Below are the code and all the weights of a small trained network. Each question names an input and a class and asks about switching units off, where a switched-off unit gives its printed mean instead of its output.

import numpy as np


def w(rows, s, z=0):
    codes = np.array(rows[::2]) - 128.0
    scale = np.full(codes.shape[1], s)
    scale[-1] = z or s
    return codes * scale


def norm(h):
    return h / np.sqrt((h * h).mean(-1, keepdims=True) + 1e-5)


def f(y):
    return y / 2 * (1 + np.tanh(0.7978845608 * (y + 0.044715 * y**3)))


def log_softmax(a):
    a = a - a.max(-1, keepdims=True)
    return a - np.log(np.exp(a).sum(-1, keepdims=True))


def net(x, mask):
    res = np.array(x, float).reshape(1, 2) / 4 @ E
    u = 0
    for l in range(3):
        y = f(norm(res) @ A[l][:, :-1].T + A[l][:, -1])
        res = res + np.where(mask[u : u + 6], y, B[l][:, -1]) @ B[l][:, :-1]
        u += 6
    return log_softmax(norm(res)[-1] @ U[:, :-1].T + U[:, -1])


A, B = {}, {}
E = w([
[169,47,186,73,1,108],'x0',
[134,130,102,179,17,187],'x1',
],0.0097)
A[0] = w([
[127,124,172,102,147,54,198],'L0N1',
[122,157,72,192,184,202,140],'L0N2',
[115,2,186,51,120,98,32],'L0N3',
[80,162,161,123,124,52,222],'L0N4',
[111,123,154,65,199,90,5],'L0N5',
[107,176,53,142,137,158,27],'L0N6',
],0.009,0.0011)
B[0] = w([
[130,165,98,130,80,74,186],'L0N1',
[62,85,181,213,187,138,254],'L0N2',
[185,87,187,254,162,50,246],'L0N3',
[110,38,137,141,62,104,153],'L0N4',
[108,72,138,100,56,170,204],'L0N5',
[144,68,136,146,178,149,195],'L0N6',
],0.0084,0.0065)
A[1] = w([
[215,132,97,135,52,154,147],'L1N1',
[93,126,109,27,166,84,131],'L1N2',
[144,87,187,144,119,132,249],'L1N3',
[164,135,92,107,53,255,133],'L1N4',
[88,70,42,151,87,92,96],'L1N5',
[114,73,120,95,103,179,156],'L1N6',
],0.009,0.002)
B[1] = w([
[125,178,103,111,148,130,211],'L1N1',
[168,90,90,43,1,136,139],'L1N2',
[101,196,74,154,172,163,253],'L1N3',
[146,211,95,116,154,77,201],'L1N4',
[145,92,105,113,169,161,162],'L1N5',
[134,181,103,18,170,124,147],'L1N6',
],0.0095,0.0052)
A[2] = w([
[161,132,88,64,170,147,190],'L2N1',
[186,116,255,103,155,99,144],'L2N2',
[108,112,138,143,193,79,198],'L2N3',
[132,114,151,116,43,152,252],'L2N4',
[167,140,164,204,144,170,140],'L2N5',
[150,149,126,146,161,48,153],'L2N6',
],0.0099,0.0029)
B[2] = w([
[141,80,129,70,58,19,155],'L2N1',
[120,53,97,231,59,125,184],'L2N2',
[172,159,119,174,43,211,254],'L2N3',
[49,153,103,104,255,145,160],'L2N4',
[82,76,119,11,142,141,238],'L2N5',
[165,187,136,143,53,64,201],'L2N6',
],0.0071,0.0057)
U = w([
[78,58,83,10,117,90,189],'0',
[161,123,176,88,122,168,17],'1',
[155,252,62,72,97,119,212],'2',
[173,136,196,75,149,155,3],'3',
[179,129,179,82,152,156,24],'4',
[55,92,119,195,194,221,229],'5',
[167,138,206,84,141,154,3],'6',
[158,73,150,230,62,61,186],'7',
],0.015,0.0052)

Each question gives the input, the list of numbers given to net, and the class t.
The units are the neurons (one row each of A and B). Each row of codes is followed by its name. A weight is (code - 128) times the scale printed after its matrix; where a second scale follows, it is the last column's (A, B and U).
mask holds one flag per neuron, layer by layer. A switched-off neuron (its flag False) gives its mean, the last column of its row in B, instead of its output. The means were averaged over made-up inputs and are rounded, as every weight is.
A unit's drop is (log p(t) with every unit on - log p(t) with that unit switched off) / (log p(t) with every unit on - log p(t) with every unit switched off).
The circuit of an input: a set's keep is (log p(t) with only the set's units on - log p(t) with every unit switched off) / (log p(t) with every unit on - log p(t) with every unit switched off). Starting from the 12 units with the biggest drops (on a tie, the unit counted first), units are removed one at a time, each time the one whose removal leaves the highest keep (on an exact tie, the one counted first), for as long as the keep stays at least 0.8.
circuit, biggest first: the units of the circuit, biggest drop first
top k neurons: the k neurons with the biggest drops, biggest first
k most important neurons of layer l: the k neurons of layer l with the biggest drops, biggest first
drop when u is switched off: that unit's drop, to one decimal
input [-3,-4], class 0: most important neuron of layer 1 -> L1N2
input [-1,7], class 2: circuit, biggest first -> L0N3, L1N4
input [0,-5], class 0: circuit, biggest first -> L0N2, L0N5
input [0,2], class 2: circuit, biggest first -> L0N3, L0N2
input [0,-3], class 0: circuit, biggest first -> L0N5, L0N2
input [3,2], class 2: top 3 neurons -> L0N2, L1N3, L1N1
input [-2,-8], class 0: top 2 neurons -> L1N2, L0N3
input [-2,-6], class 0: drop when L0N3 is switched off -> 1.9
input [4,-8], class 7: drop when L0N3 is switched off -> 1.9
input [1,2], class 2: drop when L0N2 is switched off -> 0.6
input [5,-8], class 7: drop when L0N3 is switched off -> 1.6
